Below is a small trained network, with its code and all its weights. Each question gives an input and a class and asks what happens when units are switched off, that is, made to give their printed mean instead of their output.

import numpy as np


def w(rows, s, z=0):
    codes = np.array(rows[::2]) - 128.0
    scale = np.full(codes.shape[1], s)
    scale[-1] = z or s
    return codes * scale


def f(y):
    return y / 2 * (1 + np.tanh(0.7978845608 * (y + 0.044715 * y**3)))


def log_softmax(a):
    a = a - a.max(-1, keepdims=True)
    return a - np.log(np.exp(a).sum(-1, keepdims=True))


def net(x, mask):
    res = np.array(x, float).reshape(1, 4) / 4 @ E
    y = f(res @ A[0][:, :-1].T + A[0][:, -1])
    res = res + np.where(mask, y, B[0][:, -1]) @ B[0][:, :-1]
    return log_softmax(res[-1] @ U[:, :-1].T + U[:, -1])


A, B = {}, {}
E = w([
[162,151,58],'x0',
[110,2,113],'x1',
[10,131,153],'x2',
[180,91,171],'x3',
],0.0089)
A[0] = w([
[119,216,149,209],'n1',
[109,110,251,184],'n2',
[181,60,99,152],'n3',
[115,126,239,198],'n4',
[156,83,70,137],'n5',
[98,102,149,254],'n6',
],0.013,0.0062)
B[0] = w([
[196,180,6,252],'n1',
[179,48,32,253],'n2',
[203,104,186,248],'n3',
[185,63,8,241],'n4',
[153,122,255,209],'n5',
[50,50,95,254],'n6',
],0.0086,0.0064)
U = w([
[77,69,132,236],'0',
[173,254,57,153],'1',
[225,126,206,108],'2',
[9,154,117,208],'3',
[165,54,21,137],'4',
[97,191,179,2],'5',
[140,204,130,31],'6',
[115,72,206,97],'7',
],0.0095,0.0061)

Each question gives the input, the list of numbers given to net, and the class t.
The units are the neurons (one row each of A and B). Each row of codes is followed by its name. A weight is (code - 128) times the scale printed after its matrix; where a second scale follows, it is the last column's (A, B and U).
mask holds one flag per neuron, in row order. A switched-off neuron (its flag False) gives its mean, the last column of its row in B, instead of its output. The means were averaged over made-up inputs and are rounded, as every weight is.
A unit's drop is (log p(t) with every unit on - log p(t) with that unit switched off) / (log p(t) with every unit on - log p(t) with every unit switched off).
The circuit of an input: a set's keep is (log p(t) with only the set's units on - log p(t) with every unit switched off) / (log p(t) with every unit on - log p(t) with every unit switched off). Starting from all 6 units, units are removed one at a time, each time the one whose removal leaves the highest keep (on an exact tie, the one counted first), for as long as the keep stays at least 0.8.
units of the circuit, in order: the units of the circuit, biggest drop first
top k neurons: the k neurons with the biggest drops, biggest first
drop when u is switched off: that unit's drop, to one decimal
input [-4,2,-7,5], class 2: units of the circuit, in order	[n3 n1]
input [1,-4,-8,5], class 2: units of the circuit, in order	[n3 n4]
input [-8,-8,3,-5], class 4: units of the circuit, in order	[n4]
input [7,8,1,4], class 2: units of the circuit, in order	[n3 n5]
input [0,2,-2,-8], class 0: top 2 neurons	[n1 n4]
input [-4,-3,4,-4], class 4: units of the circuit, in order	[n4 n2]
input [3,8,3,3], class 0: top 2 neurons	[n6 n1]
input [-1,7,3,-7], class 0: top 2 neurons	[n1 n6]
input [-4,-1,-7,2], class 2: top 4 neurons	[n6 n1 n3 n2]
input [2,7,2,7], class 0: top 2 neurons	[n1 n6]
input [3,-2,6,-3], class 1: units of the circuit, in order	[n1 n2]
input [2,5,3,2], class 0: top 2 neurons	[n1 n4]
input [-2,-5,-5,4], class 1: top 2 neurons	[n6 n1]
input [-2,-5,6,-7], class 1: units of the circuit, in order	[n1]
input [-8,-7,-1,-1], class 4: drop when n4 is switched off	0.4
input [2,-4,6,-8], class 1: drop when n1 is switched off	1.3
input [5,7,1,-1], class 7: drop when n5 is switched off	0.1
